Rows, each with roughly how far along a hidden order it lies (0 to 20):
[ -8 -17   3   2   9 -15  -1  -4   2   2 -11   1  11  12   0   1 -23  -2
   0   3  -7   0   9 -14   0   5  -1  -4  -5   6   1   6  -2  -2  -2  -9
  11   1 -33  -6   7   5  -4   4   7  -3   1   7  -7   2   0   2 -15   0
   1  -9  -1 -36   4  10   4  -8   4  -1   8   0   0  -3   0  -4  -9  10
   0   3  31  -6  -7  -6   6 -15   6  -2 -13  -3 -19   7 -19  -8 -12  -1
 -22 -17  -2  -1   3  -9   3 -15  -7   0  -3  22   3  -7  -2  -9  -6  -3
  -2  -1   9   4 -10 -12  -9 -10  -3   1  -3   0   2  -3  -5  17   8  -2
  -2  -6   4   6   0 -25   0  -1  -3  -9  -7   9  -5  -1   3   5  -1  -9
 -40  -1  63  11   8  -7   5  11   2  -5   8   5  -5  -1 -12   5  -2   4]
16
[  1 -29  10   0   3 -23   1  -3   3   1 -13   2  10  12   3   2 -24  -9
  -5   6 -14   0  26 -13  -5   0  12  -1 -19  -4   3  18   4  -6   0   3
   0  -3 -10   4   8  -3  -9  12   0  -1   3  20  -5   3   3  -1 -22  -4
   7   0  -3 -54   5   8  -3 -10   1 -10   7   2  -1 -15  -4  -7 -15   8
  -5  -7  61   2  33  -7  -1  -9  -2 -18  -6  -9   7   1 -18  -4 -11   5
 -41  -8   2   3   3 -14   7 -19  -1   3  -1  28  -5  -7  -4  -3  -3 -10
 -12   5  -1  -3  -4 -10   5 -11  -8   7  -1  -1  11  -1  -3   8  12  -1
   4 -11   2   2  -5 -31  -6  -2  -5 -13  -3   8   4   0   2   7 -13 -10
 -45   1  63   1   3 -18   0   5   2  -6  -1  10  13  -2  -6  13  -8   5]
20
[ -1   6   3  -3  -5   0   3   1   0  -6  -5  -1  -1  -1   0   6  10   4
  -7   9  10   2   5   1   0   0   8   6   5  -6   3   3  -8  -7  -3  11
 -15  -2  -9   6  -3 -14  -5   6   1  -1   1  20  -2  -5   2   2  -4   2
   2   6  -2   5   2   0  -6   2  -1  -6   4   0  -3  -6  -3   2  -1  -4
  -7   3  22   9   7   6   2   0  -9  -8  -9  -5  10  -4  -1   4   0   0
  -8   2   2   2   5   3  -2  -4   9   1   1  12  -4   2   3 -10  -6  -2
  -4   5   2  -4  -1  -9  12  -5  -1   0  -2  -7   6  -1   4 -11  -3  -2
  11  -4   8   1   4   6  -6  -1  -2  -6   2  -2   8   0  -5   0  -1   0
   0   3  -2  -5   2  -7  -8  -1   0   1  -8  -4   4   2  -2   6  -1  18]
4
[  0   7   1  -1  -8  11   1   3  -1  -4  -4  -2  -9  -1  -3   7  16   6
  -4   6  12  -1  -2   9  -1  -1   5   7   9  -7   2  -2  -8 -13   0  13
 -16   0   1   4  -5  -8  -2   5  -3   1   1  18   0  -4  -2   0   3   3
  -3   4  -1  29   2  -6  -8  10   0  -3   2   0  -4  -2  -4   4   6  -5
  -4   9   9   2  12   9   2   6  -4  -7   2  -2  -5  -5   8   7   2  -1
  -6   6   1   0   4   6  -5   1   9   0   0   4  -3   6   4  -4  -5   2
  -7   9  -1  -8   5  -5  11   3   1  -7  -1 -10   3  -4   8 -13  -1  -4
   9  -3   3  -2   4   9  -4   0  -1   3   3  -8   7  -3  -5   0   3  -1
  17   4 -24  -2   2   1  -9  -5   1   3  -5  -7   4   6   9  -1   0  13]
0
[  1 -10  10  -3  -3 -13   8   3  -2  -6  -7  -1   1   3   4   4   4   1
 -10  17   5   3  14  -9   0   1  13   3  -6  -9   3  17  -6 -10  -7  13
 -20  -5 -27  11  -1 -19 -11   7   2  -3   3  28  -7  -3   9   5 -13   3
   2   7  -2 -14   4   6  -7  -3  -1 -10   6   0  -3 -16  -9  -2  -4   1
  -7   4  48  -6  35   5  -2  -7  -8 -41 -11  -5  12  -6  -3   2 -12   0
 -26   6   0   5   5  -1  -2 -13  11   4   3  23  -8  -3   5 -15  -6 -11
 -13  11   3  -2   0 -16  16 -11  -3   3   6  -8   7  -3   3  -2  -3   0
  11 -12  12   4   5  12  -7  -2  -5 -14   1   6  11   3  -7  -2  -5 -10
 -17   4  44  -1   5 -20  -8  -5   2  -3  -6   3   5  -2 -15  14  -6  31]
11
[ -6  -1   2   3   2   4  -3  -1  -1   0  -5  -2   2   5  -3   6  -5   3
   1   0   2   1  -2  -1  -2   0  -6   2   8   7   0  -3  -6  -8  -4  -3
  -1   3 -11  -3  -1  -5   1   3   1   0   2   2  -2   1  -6   1  -2   2
  -1 -16  -1  -9   4   4   3   1   3   7   5   0  -4   4   2   1   5   5
   2   2   7  -8 -14  -3   5  -8   3   6  -8   1 -18   2  -8  -4   2  -3
   3 -11  -2  -2   2  -2   3   4   0  -1  -1   5   2   3   0  -5  -7   3
   1   0   4  -5  -5  -3   2  -2   1  -9  -4   0  -1  -7  -3   6   5  -2
  -2  -2   0   2   1 -11   1   1  -1  -2  -2   0  -1  -2   0   3   3  -3
 -16  -3  -3  19  11   3  -3   4   1   2   5  -8  -8   6   5   1   0   2]
6
[-14  -7  -4   8  14   4  -3  -3  -3   0 -11   1   8   8  -6   2 -13   6
   8  -8  -2   2 -10  -5  -1   5 -12  -2  16  17  -3  -1  -7  -3  -7 -13
  15   6 -28 -10   3   6   4  -4  11  -3   0 -18  -6   2  -9  10   2   3
  -6 -16   4  11   4   9   7  -5   3  11   5  -3  -3  14   6   4   3   6
   4   9 -16 -22 -38  -2  15 -19   8  26 -16   7 -45   9 -12  -8   1  -6
  19 -15  -5  -4  -1   0   9  -3  -8  -4  -3   0   9  -5   6  -9  -6   5
  10  -7   7   5 -12  -4  -6   1   4 -20  -7  10 -14 -11  -7  16   8  -3
 -10   1  -3   9   2 -11   7   3   0   6  -7   4  -9  -5   8   2   8  -3
 -24  -3  24  28  19  12   7  11   0   3  19  -4 -21   8   0  -6   4   1]
8
[ -8   3  -3   9  10   9 -12  -5   1   6   0  -2   5   7  -5   3 -25   2
   7 -11  -6  -2 -13  -1  -3  -1 -21  -4   6  21  -2 -10  -4  -1  -6 -19
  25   8  -4 -12   3   6   9  -3   0  -1   1 -27   0   5 -10  -2  10  -1
   1 -30   0 -29   3   7  14   0   6  16   4   1  -2  12   7  -3  -2   8
   6   1 -16 -20 -38 -13   6 -20  15  22  -8   5 -39  12 -16  -9  11  -7
  16 -26  -2  -6  -2  -2  10  13 -13  -2  -5  -9   9   3  -5  -1  -7   9
  13 -11   4  -6 -11  11 -11   1   1 -14  -9  10  -2  -4  -9  17  11  -1
 -13   0  -9   2  -1 -33   9   1   1   1  -5   2 -12  -2   6   7   6   3
 -30  -9   2  20  14  11   2  15   0   2  16 -12 -20  10   7  -3   3 -27]
9

Part 2:
[  0   6   3  18  -1  -3  17  -9   1  12   1  -2  31  -2 -11  -4   0 -15
  -9   3  18   2  -4   3  39   7  -7   4  -2   5  29  12   2   8   9  -4
   6   2  -9 -18  10  30   7  -7  -8  10   6   1  -2  -9   1 -11  -1   8
  -1  -6]
0
[ -1   3   4  11  -1   1  10  -7   6   7   0  -2  12  -1  -5  -6   0 -10
  -5  -1   9  -1  -1   1  15   4  -3   2  -1   2   7   6   0   8   1  -2
   1   3  -2 -13   4  12   3  -6  -4  11 -11   0  -2  -6  -2  -5  -3   3
  -1  -5]
0
[  0  -2  12  15   4  -1   3   1  30  -1   0   2 -20   0  12   2   2 -12
   2  -5   5  -1   2  -1 -34   2   7  -6  -1   2  -4  -1  -7   4   5  19
  13   8   0  -4  -2   0   2  -9   2  11  10  -3 -13  -3 -15   1   6  -1
  -6  -5]
12
[  1   2  13  15   2  -3  15  -7  -1   0   4   1  13  -1   0  -5 -10  -5
  -6  -3   2   7  -5   4  12   5  -1   6   0   1  -1  17  -4   8   2   7
   8   1   8  -1   6   7   4  -3   2  15  14  -1   0  -4  -2  -5   2  10
  -2 -16]
0
[  5  -7  -1  20   8  -2   7  -6   6 -16   0   7 -11   1  -3  -4 -31  -6
  -4 -15 -15  17  -7   2  -1   3  -1  16   1  -3 -29   9 -19 -13   7   4
  -2  -7  21   9   1 -10   0   5   7  23  10   0   6  -1   5 -30   9   3
  -7 -29]
0
[ -2   6  21  15  -3   5  17  -8  13  -1   4  -3 -27  -1   5  -8   3 -18
  -1  -2   0  -5  12   0 -36   1   2  -3   2   4 -24   1  -4   6  -7  15
  20   9  14  -8  -2  -4  -1  -4  -1  18 -31   0 -12  -1  -9   4  -2  -1
  -4  -5]
2
[ -1  -6   0 -18   7   2  -6   1  24   7  -1  -4 -13   0  -5  -6   0  10
  -2  -3  -3   4  -2  -3 -10   0   3   2  -7  -6 -11   2  -2  -8  -3  -3
  -4  -7  -7  -3   0 -15   2 -16   1   5 -16  -7   0   0  -6  -7  -2   1
   6  -4]
0
[  0 -11   5   5   9  -5 -23   8  25   9  -4  -1  20  -2  14  -3  -3  11
   4 -20  19  -9 -10   1 -13   3  11 -15  -1   3   5 -13   1  14  10  26
 -26  15 -11   5  -5   4   0  -7  -9  -6  47  -7  -5  -3 -22  34   1   2
   0   6]
19
[  0  -8  12   2   6   1   6   1  23   5   2   1 -36  -3   8  -4   3  -2
  -2  -2  -6  16  -3   1 -19   2   2  -2  -2  -5  -3  14  -1  -2  -3  -1
  -5  -6  -3   3   1 -13   3 -12  12   3  -5  -4   1  -2 -14  16   3   7
   1 -11]
0
[  3  -1  19   5   3  -1   6  -6 -14 -17   6   3  15   2   5  -9 -29  15
  -3 -14 -13   3  -5   4  -8   2   7  12   1  -3 -41  17 -12   9  -7  28
   7   1  27  20  -1 -16  -2   1   7  23  24  -4   1  -1   2  -9   0   9
  -1 -26]
0
[ -1  -2   6  15   8  -4  -5   2  37   3  -4   1   4   1  11   6   4  -8
   3  -5  18 -12   1  -2 -27   2  11 -11  -3   3   5  -8  -7   5  13  23
  11  14 -12 -10  -1   9   4 -11  -6   9  24  -6 -18  -5 -15  -8   5  -4
  -4   1]
18
[ -1  -2   3  -3   4  -1   4  -2  14  12   0  -3   8  -2  -5  -6   2   0
  -5  -2   8   3  -4   0  10   4  -1   0  -4  -1   9   5   1   2   2  -2
  -4  -1 -10  -8   4   6   4 -11  -3   5  -3  -4   0  -3  -6   2  -1   6
   4  -3]
1
[  1  -6   5  15   8  -3  -6   4  35   2  -3   2 -11   0  12   4   0  -9
   3  -9  11  -1  -2  -1 -28   2   8  -8  -2   1   1  -7  -9   1  12  19
   1   9  -6  -4  -2   2   3  -8   0   6  24  -5 -11  -4 -16   0   8  -2
  -5  -3]
16
[  2  -5  24  18   6  -1  15  -3   8 -10   7   6 -34  -2  13  -3 -13  -6
  -3  -6 -13  20  -3   5 -22   2   3   5   2  -4 -20  24  -9   3  -3  14
   9  -4  19  13   1 -14   1  -4  20  14  14  -1   1  -2 -11  11   8  10
  -5 -25]
0
[ -1   3   8  27 -10   7   6  -5  24  -4  -3   2 -44   2  21   4  19 -13
   5   6  12   1  -5  -2  11   2   5  -4   0   1  22  20   8  -6  -9 -11
  -5   7 -11 -15   2   5  -4 -16  17  10 -23   7  -7 -19  -6  17 -10  -9
  -8   2]
0
[  0  -8   0  15  10  -4 -14   7  46   7  -6   2  -8  -1  13   6   7 -10
   4 -10  18  -6  -4  -2 -29   4  10 -15  -3   2  12 -14  -6   1  17  18
  -5  13 -20  -8  -3   7   3 -10  -6   0  28  -6 -14  -4 -21   6   8  -4
  -4   5]
20
[  5  -4   4  16   8  -2   9  -7   1 -22   2   7  -7   3  -1  -4 -32  -3
  -3 -18 -19  13  -5   2  -9   2   2  18   0  -3 -40  12 -21 -10   3  12
  11  -4  27  12   0 -16  -1   6   9  29  10  -1   3  -1   7 -37   9   3
  -7 -32]
0
[  0  -6  -4  16   6  -1  -9   1  30   4  -6   0  -4  -1   3  -1  -2 -12
   2 -14  11  -4  -3  -1 -15   2   4  -6  -1   3   0 -15  -7  -3  12  10
 -10  10  -6  -8  -3   5   0  -3  -9   5   5  -3  -6  -3 -12  -2   4  -4
  -5   1]
13
[  2  -8   8   6   6  -2   0  -2   1  -4   2   3   3  -2   1  -9 -18   8
  -4 -14  -6  12 -11   4   7   3   1   7   1  -3 -16  12  -5   3  -1   7
 -17  -3  13  13   1  -9  -1  -1   5   9  20  -3   9  -3  -5  11   1   9
  -1 -19]
0
[ -1  -3   4  22  -8   6  -4  -1  20   2  -4   2 -37  -1  21   0  16  -6
   4   0  15   5 -13   0  25   3   2  -6   1   0  31  18  13  -3  -8 -17
 -28   6 -15  -9   2   7  -4 -14  16   0 -11   6   3 -19 -10  42 -11  -5
  -6   3]
0
[ -1   2   2  22   2  -3  17  -6  12  20   0   0   8  -5  -7  -4   8 -20
  -9   4  19  11  -8   3  39   8 -10  -2  -1   4  44  12   6   5  12 -12
  -6  -1 -16 -19  11  32   9  -7  -4   1   2   2   3  -8  -7  10   1   9
  -1  -3]
0
[  1  -5  -3  13  -3   4  -6  -2  17  -2  -4   1 -25   1  11  -3   3  -1
   3  -6   8   4 -12  -1  22   2   2   0   0  -1  13  11   6  -8  -5 -12
 -25   3 -10  -5   1  -1  -4 -10   9   4  -9   4   4 -14  -4  17  -9  -4
  -4   0]
0
[  0  -6   2  10   7  -3 -14   3  22   7  -4  -1  19  -1   9  -2  -3   2
   2 -15  18  -8  -7   1  -7   3   7  -9  -1   3   7 -10  -2   9  11  19
 -16  12  -9  -2  -2   9   1  -6 -11   0  36  -6  -6  -4 -16  15   2   1
  -1   4]
15
[ -1   0   7  24   7  -1   6   2  57   5  -4   3 -43   0  14  13  20 -32
   4   5  14  -3   9  -5 -54   1   8 -13  -4   3  14  -7 -10  -6  16  15
  29  11 -16 -22  -1   9   7 -15   0  10  -3  -4 -25  -5 -19 -15  13  -9
  -9   3]
18
[ -1   2   5  15  -4   6   4  -8   3  -1  -1  -3 -10   0   0 -12  -6  -8
   0 -11   3  -5   2   0  -3   2  -1   0   3   4 -22  -5  -2  -1  -6   5
  -8   8  12  -6  -2  -2  -5   2  -5  14 -29   2  -1  -5  -3   6  -8  -3
  -4  -3]
0
[ -2   1  13   9  -3   5   5  -6   6   4   2  -4 -17  -2   5 -11   3  -7
  -1  -7   5  -3   3   1 -10   2   1  -3   2   3 -15  -1   2   3  -7   8
  -6   8   8  -4  -2  -4  -4  -4  -2   9 -25   1  -3  -4  -9  21  -7   1
  -2   0]
0
[  0  -3  -2  24  -8   6  -5  -1  23  -2  -5   2 -38   1  19   1  12  -7
   5  -1  14   4 -13  -1  26   3   3  -3   0   0  26  15  10  -8  -6 -17
 -24   5 -13 -10   1   5  -5 -12  14   3 -13   6   2 -19  -6  26 -10  -8
  -7   3]
1
[  2  -8   8  20   5   0   7  -1  17  -1   1   5 -40  -3   8  -4  -6 -13
  -2  -8  -4  20  -7   3  -4   3  -2   2   2  -2  -2  13  -3  -5   1  -3
 -14  -4   7   3   1  -4   1  -3  12   6  -1   3   6  -5 -11  19   5   5
  -6 -15]
0
[  1  -4  21  13   5  -3   6   0  13  -6   4   4 -13  -1  16  -1  -9  -2
  -1  -8  -3   7  -3   3 -28   2   8  -1   0  -1 -15  14  -8   9  -1  23
   9   4  11  10  -1 -10   1  -6   9  12  24  -4  -6  -2 -14  10   5   6
  -4 -16]
7
[  1  -4  -7  26  -7   6  -4  -2  29  -1  -8   4 -47   1  16   1  12 -14
   5  -2  13   6 -12  -2  24   3   1  -2   0   0  31  13   9 -15  -2 -24
 -26   4 -17 -14   2   6  -4 -12  14   5 -23   8   3 -19  -5  22  -8 -10
  -9   3]
0
[ -1   8  14  16  -4  -2  19  -9  -2  12   3  -3  34  -3  -2  -5   7  -8
  -8   6  20  -2  -4   4  32   7  -3   0  -1   5  32  18   5  17   3   5
  10   6  -7 -15  10  28   7 -10  -4   9  12   0  -7  -8  -3   3  -4  10
   1  -4]
0
[ -1  -4   4  13   1   5   1  -5  10   8  -1  -4 -23  -4  -3 -16  -3 -15
  -1 -16   3   3   1   1  -5   3  -5  -3   4   4 -17 -13  -1  -1  -2   1
 -24   6  11  -5  -3  -3  -4   4  -8   5 -32   3   5   0 -10  27  -5   1
  -3   1]
0
